1.85, -4.16, 2.25
1.91, -3.68, 4.61
=>
1.85, -4.16
1.91, -3.68

0.27, 1.56
2.36, 0.90
1.22, -2.93
-3.95, 5.70
0.57, 0.49
=>
0.27, 1.56
2.36, 0.90

5.56, 1.79, 0.76, -1.15
-1.40, -2.14, -3.44, 0.77
1.86, 1.01, -1.09, 2.02
1.31, 0.76, 2.95, 0.41
3.94, 0.23, 0.41, 1.69
=>
5.56, 1.79
-1.40, -2.14

-1.66, 2.10
-0.16, -0.95
0.58, -2.06
1.72, -4.95
=>
-1.66, 2.10
-0.16, -0.95

0.44, 0.43, -0.86
-1.12, 2.64, -4.18
1.98, 3.05, 1.99
-1.93, 0.92, 0.49
2.44, -1.68, 5.18
=>
0.44, 0.43
-1.12, 2.64

1.17, 3.58
-0.69, -0.11
-2.49, 4.58
=>
1.17, 3.58
-0.69, -0.11

-0.87, 0.53, 2.38, 0.98, 1.87
-0.38, 2.20, 3.20, -0.92, 1.02
2.52, 2.15, 3.13, -1.02, 0.26
1.25, -0.12, 2.20, -2.11, 2.82
-3.20, 5.24, 2.27, 0.20, -1.86
=>
-0.87, 0.53
-0.38, 2.20

0.25, 2.89, 1.04
3.06, 5.41, -1.69
2.18, 4.32, -0.32
-1.68, -1.19, -2.78
=>
0.25, 2.89
3.06, 5.41
